Here is a tiny trained network, its code and every weight. The questions are about switching its units off for an input and a class, where a switched-off unit gives its printed mean instead of its output.

import numpy as np


def w(rows, s, z=0):
    codes = np.array(rows[::2]) - 128.0
    scale = np.full(codes.shape[1], s)
    scale[-1] = z or s
    return codes * scale


def norm(h):
    return h / np.sqrt((h * h).mean(-1, keepdims=True) + 1e-5)


def f(y):
    return np.maximum(y, 0)


def log_softmax(a):
    a = a - a.max(-1, keepdims=True)
    return a - np.log(np.exp(a).sum(-1, keepdims=True))


def net(x, mask):
    res = np.array(x, float).reshape(1, 4) / 4 @ E
    u = 0
    for l in range(3):
        y = f(norm(res) @ A[l][:, :-1].T + A[l][:, -1])
        res = res + np.where(mask[u : u + 6], y, B[l][:, -1]) @ B[l][:, :-1]
        u += 6
    return log_softmax(norm(res)[-1] @ U[:, :-1].T + U[:, -1])


A, B = {}, {}
E = w([
[155,201,163,138,84,63,189,172,83,99,97,135],'x0',
[131,146,146,136,162,121,107,128,127,174,98,202],'x1',
[111,143,105,96,82,137,108,94,153,188,231,153],'x2',
[98,85,95,255,174,162,135,49,87,165,114,115],'x3',
],0.011)
A[0] = w([
[129,99,119,137,132,150,120,119,137,116,110,83,171],'0.n0',
[132,86,124,60,137,174,91,126,169,117,228,83,78],'0.n1',
[129,154,129,132,107,122,135,120,120,163,252,131,43],'0.n2',
[119,117,114,130,133,161,121,104,139,187,223,150,223],'0.n3',
[130,84,107,122,122,162,129,114,137,85,206,31,82],'0.n4',
[126,136,138,129,121,125,134,141,122,46,95,68,4],'0.n5',
],0.024,0.0038)
B[0] = w([
[109,142,139,164,186,142,94,139,137,105,92,171,182],'0.n0',
[35,154,31,90,126,77,201,178,182,95,141,171,253],'0.n1',
[87,157,84,122,62,84,169,120,129,102,168,179,216],'0.n2',
[134,105,121,116,127,71,48,74,168,225,94,103,247],'0.n3',
[112,30,140,102,148,146,182,121,93,78,251,82,225],'0.n4',
[207,86,110,101,133,137,173,146,109,143,88,110,196],'0.n5',
],0.016,0.022)
A[1] = w([
[145,158,114,198,127,123,138,107,105,159,58,128,122],'1.n0',
[156,227,199,143,91,138,175,155,73,142,175,174,84],'1.n1',
[162,127,134,5,62,139,108,155,184,87,154,40,65],'1.n2',
[59,106,116,170,137,157,102,107,137,58,175,87,2],'1.n3',
[160,134,126,131,100,123,208,173,91,41,84,75,116],'1.n4',
[141,171,160,23,133,125,102,205,175,99,84,192,202],'1.n5',
],0.024,0.0032)
B[1] = w([
[135,60,109,98,125,163,195,119,96,142,123,155,182],'1.n0',
[65,133,146,190,120,197,133,103,96,105,119,139,167],'1.n1',
[119,184,95,147,90,141,189,253,147,95,152,81,208],'1.n2',
[160,213,159,141,138,185,109,126,159,137,132,140,185],'1.n3',
[143,97,143,128,136,62,36,111,121,128,83,146,252],'1.n4',
[134,150,175,115,170,136,85,98,157,173,167,60,223],'1.n5',
],0.021,0.019)
A[2] = w([
[126,215,119,115,67,106,113,90,153,164,105,168,99],'2.n0',
[170,194,113,116,4,104,192,94,108,181,186,159,142],'2.n1',
[138,127,118,161,97,123,127,122,109,46,199,112,9],'2.n2',
[98,155,97,171,134,169,170,112,122,100,75,175,7],'2.n3',
[127,157,122,137,61,80,106,147,94,97,80,174,114],'2.n4',
[75,184,91,144,102,125,158,104,168,149,208,106,92],'2.n5',
],0.027,0.002)
B[2] = w([
[74,70,122,102,193,78,145,143,122,34,138,169,184],'2.n0',
[51,134,27,103,188,116,186,160,248,161,104,195,200],'2.n1',
[47,127,123,88,89,59,124,53,91,165,107,142,164],'2.n2',
[158,200,115,144,40,132,173,162,132,119,117,104,144],'2.n3',
[96,163,110,176,38,142,73,73,180,162,137,122,158],'2.n4',
[108,193,181,136,147,152,81,59,127,156,172,145,253],'2.n5',
],0.015,0.029)
U = w([
[214,177,144,159,146,200,139,167,144,62,134,170,4],'0',
[207,57,154,140,155,117,68,89,111,168,60,150,136],'1',
[115,167,197,145,160,177,89,80,128,142,197,87,161],'2',
[47,145,68,86,137,82,157,121,187,128,191,169,216],'3',
[199,185,141,97,109,68,79,238,180,128,108,41,94],'4',
[119,125,103,177,23,106,127,164,108,87,118,122,45],'5',
[133,140,102,153,92,226,245,133,105,145,119,170,79],'6',
[178,42,98,87,128,112,198,188,67,62,129,116,78],'7',
],0.013,0.0042)

Each question gives the input, the list of numbers given to net, and the class t.
The units are the neurons (one row each of A and B). Each row of codes is followed by its name. A weight is (code - 128) times the scale printed after its matrix; where a second scale follows, it is the last column's (A, B and U).
mask holds one flag per neuron, layer by layer. A switched-off neuron (its flag False) gives its mean, the last column of its row in B, instead of its output. The means were averaged over made-up inputs and are rounded, as every weight is.
A unit's drop is (log p(t) with every unit on - log p(t) with that unit switched off) / (log p(t) with every unit on - log p(t) with every unit switched off).
The circuit of an input: a set's keep is (log p(t) with only the set's units on - log p(t) with every unit switched off) / (log p(t) with every unit on - log p(t) with every unit switched off). Starting from the 12 units with the biggest drops (on a tie, the unit counted first), units are removed one at a time, each time the one whose removal leaves the highest keep (on an exact tie, the one counted first), for as long as the keep stays at least 0.8.
circuit, biggest first: the units of the circuit, biggest drop first
unit that matters most: the unit with the biggest drop
k most important neurons: the k neurons with the biggest drops, biggest first
k most important neurons of layer l: the k neurons of layer l with the biggest drops, biggest first
input [7,2,-4,-3], class 1: circuit, biggest first => [1.n4; 0.n1; 0.n3]
input [-8,5,-4,-7], class 2: circuit, biggest first => [1.n5; 2.n1; 0.n4]
input [7,1,3,-3], class 2: circuit, biggest first => [0.n4; 0.n1; 1.n5]
input [1,-1,1,6], class 2: circuit, biggest first => [2.n1; 0.n1]
input [-2,-7,-1,7], class 2: unit that matters most => 1.n3
input [-6,6,-5,6], class 6: 2 most important neurons => [1.n4; 0.n4]
input [-5,-8,-7,3], class 7: 4 most important neurons => [0.n5; 0.n4; 2.n5; 1.n5]
input [7,0,0,8], class 6: 4 most important neurons => [0.n4; 0.n1; 0.n5; 1.n0]
input [-5,5,-7,-5], class 4: 2 most important neurons of layer 0 => [0.n0; 0.n3]
input [1,-3,-3,-2], class 4: 2 most important neurons => [1.n2; 1.n4]
input [6,5,0,5], class 6: 2 most important neurons => [0.n1; 0.n4]
input [-4,4,-8,5], class 6: 2 most important neurons of layer 0 => [0.n4; 0.n3]
input [-5,5,-7,3], class 6: 4 most important neurons => [0.n1; 0.n4; 1.n4; 0.n3]
input [-1,-7,-1,0], class 7: unit that matters most => 0.n5
input [5,-2,-2,0], class 1: 4 most important neurons => [1.n4; 0.n1; 0.n4; 0.n3]
input [2,-7,0,8], class 2: 2 most important neurons => [1.n3; 0.n4]
input [0,1,-1,4], class 6: 2 most important neurons => [0.n1; 0.n4]
input [-2,-7,4,8], class 2: 2 most important neurons of layer 0 => [0.n4; 0.n0]
input [5,8,2,2], class 6: 2 most important neurons => [0.n1; 0.n3]
input [3,8,-6,2], class 1: unit that matters most => 0.n2
input [-3,-8,-8,1], class 7: 3 most important neurons => [0.n5; 0.n4; 2.n5]
input [6,4,0,8], class 6: 2 most important neurons => [0.n4; 0.n1]
input [0,-8,-2,2], class 7: 2 most important neurons of layer 0 => [0.n4; 0.n5]
